Below is a small trained network, with its code and all its weights. Each question gives an input and a target symbol and asks what happens when units are switched off, that is, made to give their printed mean instead of their output.

import numpy as np


def w(rows, s, z=0):
    codes = np.array(rows[::2]) - 128.0
    scale = np.full(codes.shape[1], s)
    scale[-1] = z or s
    return codes * scale


def f(y):
    return np.maximum(y, 0)


def softmax(a):
    e = np.exp(a - a.max(-1, keepdims=True))
    return e / e.sum(-1, keepdims=True)


def log_softmax(a):
    a = a - a.max(-1, keepdims=True)
    return a - np.log(np.exp(a).sum(-1, keepdims=True))


def net(x, mask):
    ids = ['εηθλξστφ'.index(c) for c in x.split()]
    T = len(ids)
    res = E[ids] + P[:T]
    r = res
    for j in range(3):
        rows = slice(4 * j, 4 * j + 4)
        q, k, v = (r @ M[0][rows].T for M in (Q, K, V))
        z = softmax(np.where(np.tri(T) > 0, q @ k.T / 4**0.5, -1e9)) @ v
        o = O[0][rows]
        res = res + np.where(mask[j], z, o[:, -1]) @ o[:, :-1]
    y = f(res @ A[0][:, :-1].T + A[0][:, -1])
    res = res + np.where(mask[3:19], y, B[0][:, -1]) @ B[0][:, :-1]
    return log_softmax(res[-1] @ U[:, :-1].T + U[:, -1])


Q, K, V, O, A, B = {}, {}, {}, {}, {}, {}
E = w([
[139,103,32,3],'ε',
[46,235,38,105],'η',
[200,221,139,130],'θ',
[134,200,67,17],'λ',
[84,148,38,137],'ξ',
[60,124,15,47],'σ',
[181,120,89,95],'τ',
[89,231,91,196],'φ',
],0.0062)
P = w([
[112,66,52,173],'0',
[199,167,87,138],'1',
[81,164,125,73],'2',
[193,166,82,140],'3',
[105,80,233,173],'4',
[190,176,86,144],'5',
[63,197,163,38],'6',
[200,184,98,149],'7',
[32,45,247,157],'8',
],0.011)
Q[0] = w([
[116,146,114,128],'head 1',
[81,166,175,53],'head 1',
[166,150,27,115],'head 1',
[163,184,69,111],'head 1',
[158,143,35,112],'head 2',
[197,60,114,138],'head 2',
[38,149,238,24],'head 2',
[186,177,153,151],'head 2',
[139,165,75,111],'head 3',
[187,164,4,145],'head 3',
[187,116,107,189],'head 3',
[131,194,150,111],'head 3',
],0.021)
K[0] = w([
[139,109,145,138],'head 1',
[62,68,190,117],'head 1',
[194,86,91,181],'head 1',
[148,81,130,201],'head 1',
[117,90,46,112],'head 2',
[214,92,111,147],'head 2',
[54,122,255,30],'head 2',
[151,196,126,100],'head 2',
[136,54,107,184],'head 3',
[183,41,47,233],'head 3',
[146,179,61,155],'head 3',
[64,98,133,154],'head 3',
],0.02)
V[0] = w([
[122,110,111,210],'head 1',
[39,141,117,64],'head 1',
[141,143,127,138],'head 1',
[178,117,159,58],'head 1',
[151,112,147,67],'head 2',
[74,82,162,104],'head 2',
[111,114,97,161],'head 2',
[106,197,124,84],'head 2',
[70,162,154,247],'head 3',
[43,10,135,127],'head 3',
[241,135,171,163],'head 3',
[125,227,93,106],'head 3',
],0.014)
O[0] = w([
[83,127,140,205,153],'head 1',
[201,56,86,131,129],'head 1',
[139,157,135,125,144],'head 1',
[118,132,131,37,70],'head 1',
[72,141,109,176,102],'head 2',
[104,129,205,192,62],'head 2',
[146,160,153,82,138],'head 2',
[70,30,106,109,202],'head 2',
[226,29,42,200,148],'head 3',
[221,81,215,42,152],'head 3',
[153,251,109,206,1],'head 3',
[26,82,66,147,193],'head 3',
],0.011,0.0052)
A[0] = w([
[113,174,51,115,67],'neuron 1',
[113,112,122,102,117],'neuron 2',
[89,59,106,161,253],'neuron 3',
[103,159,185,99,202],'neuron 4',
[158,138,254,50,65],'neuron 5',
[141,175,196,209,122],'neuron 6',
[57,104,119,76,152],'neuron 7',
[142,122,183,50,176],'neuron 8',
[84,182,173,223,136],'neuron 9',
[151,224,194,112,60],'neuron 10',
[95,80,243,221,222],'neuron 11',
[139,128,188,124,251],'neuron 12',
[125,77,63,197,136],'neuron 13',
[49,51,195,135,80],'neuron 14',
[184,124,105,110,61],'neuron 15',
[156,196,232,232,114],'neuron 16',
],0.0087,0.0054)
B[0] = w([
[119,119,84,216,160],'neuron 1',
[111,124,121,146,161],'neuron 2',
[166,213,218,98,252],'neuron 3',
[67,155,108,129,167],'neuron 4',
[79,28,38,209,204],'neuron 5',
[57,157,160,102,131],'neuron 6',
[90,110,149,63,220],'neuron 7',
[176,161,240,147,214],'neuron 8',
[142,123,128,7,149],'neuron 9',
[187,252,135,105,135],'neuron 10',
[66,241,126,244,183],'neuron 11',
[151,193,196,171,168],'neuron 12',
[84,80,13,88,219],'neuron 13',
[224,73,67,146,219],'neuron 14',
[113,106,128,70,151],'neuron 15',
[38,113,171,64,132],'neuron 16',
],0.017,0.012)
U = w([
[73,158,180,178,75],'ε',
[167,121,175,52,106],'η',
[142,119,56,212,249],'θ',
[1,116,143,58,249],'λ',
[219,93,144,135,136],'ξ',
[55,16,137,143,17],'σ',
[231,200,149,125,98],'τ',
[181,42,89,64,21],'φ',
],0.0055,0.0018)

Each question gives the input, a string of symbols that net reads in full, and the target symbol t.
The units are the heads (4 rows each of Q, K, V and O) and the neurons (one row each of A and B). Each row of codes is followed by its name. A weight is (code - 128) times the scale printed after its matrix; where a second scale follows, it is the last column's (O, A, B and U).
mask holds one flag per unit, heads first, then neurons. A switched-off unit (its flag False) gives its mean, the last column of its rows in O or B, instead of its output. The means were averaged over made-up inputs and are rounded, as every weight is.
A unit's drop is (log p(t) with every unit on - log p(t) with that unit switched off) / (log p(t) with every unit on - log p(t) with every unit switched off).
The circuit of an input: a set's keep is (log p(t) with only the set's units on - log p(t) with every unit switched off) / (log p(t) with every unit on - log p(t) with every unit switched off). Starting from the 12 units with the biggest drops (on a tie, the unit counted first), units are removed one at a time, each time the one whose removal leaves the highest keep (on an exact tie, the one counted first), for as long as the keep stays at least 0.8.
circuit, biggest first: the units of the circuit, biggest drop first
unit that matters most: the unit with the biggest drop
k most important neurons: the k neurons with the biggest drops, biggest first
which heads matter: for each layer, one digit per head in row order, 1 if its drop is at least 0.15 and else 0, layers parted by /
input φ λ θ λ σ φ, target φ: circuit, biggest first : [head 3; neuron 13; neuron 11]
input τ θ φ τ η θ θ, target φ: circuit, biggest first : [neuron 13; head 2; head 3; neuron 14]
input τ θ θ θ σ σ θ θ θ, target λ: circuit, biggest first : [head 3; neuron 9]
input θ η θ θ λ ε σ θ θ, target ξ: 3 most important neurons : [neuron 14; neuron 8; neuron 5]
input ε θ φ ε η, target θ: circuit, biggest first : [neuron 11; head 3; neuron 14]
input ε φ θ ε θ θ ξ θ ε, target τ: 2 most important neurons : [neuron 3; neuron 14]
input θ φ λ σ, target θ: circuit, biggest first : [head 3; neuron 7]
input θ ε θ σ ε θ λ θ ξ, target η: unit that matters most : head 1
input σ λ ε φ σ θ θ η, target σ: circuit, biggest first : [neuron 5; head 3]
input φ ε τ θ θ λ, target φ: which heads matter : 011
input λ ε σ θ ξ φ φ ε, target λ: circuit, biggest first : [head 3; neuron 14]
input ε θ φ σ θ φ, target ε: 3 most important neurons : [neuron 5; neuron 8; neuron 10]
input θ ε φ θ τ θ σ θ, target θ: 4 most important neurons : [neuron 3; neuron 1; neuron 7; neuron 8]
input λ θ θ, target η: unit that matters most : head 2
input φ θ θ η, target φ: circuit, biggest first : [head 3; neuron 11]
input ε ε ε φ φ θ ε θ θ, target σ: 2 most important neurons : [neuron 5; neuron 14]
input η θ θ φ θ ε, target η: which heads matter : 001
input ε θ θ θ ε ξ, target ε: 3 most important neurons : [neuron 5; neuron 8; neuron 10]
input θ θ ξ φ η, target τ: which heads matter : 010
input τ θ θ θ θ θ θ θ, target τ: 4 most important neurons : [neuron 10; neuron 13; neuron 8; neuron 7]
input φ ε θ φ θ ξ θ η, target φ: which heads matter : 011
input ξ θ σ ξ, target ξ: circuit, biggest first : [head 3; neuron 8; neuron 5; head 2]
input σ θ θ φ, target σ: 2 most important neurons : [neuron 5; neuron 3]
input θ θ φ θ φ σ ε, target θ: which heads matter : 111
input θ σ φ θ φ, target θ: most important neuron : [neuron 11]
input φ σ θ σ, target φ: 3 most important neurons : [neuron 13; neuron 11; neuron 8]
input θ ξ ε θ φ θ ε θ φ, target σ: 3 most important neurons : [neuron 5; neuron 14; neuron 7]
input τ θ λ θ θ θ σ φ, target τ: which heads matter : 111
input τ θ η θ φ θ ε σ, target τ: circuit, biggest first : [head 3; head 2]
input θ θ θ φ ε θ σ, target σ: circuit, biggest first : [neuron 5; head 3]
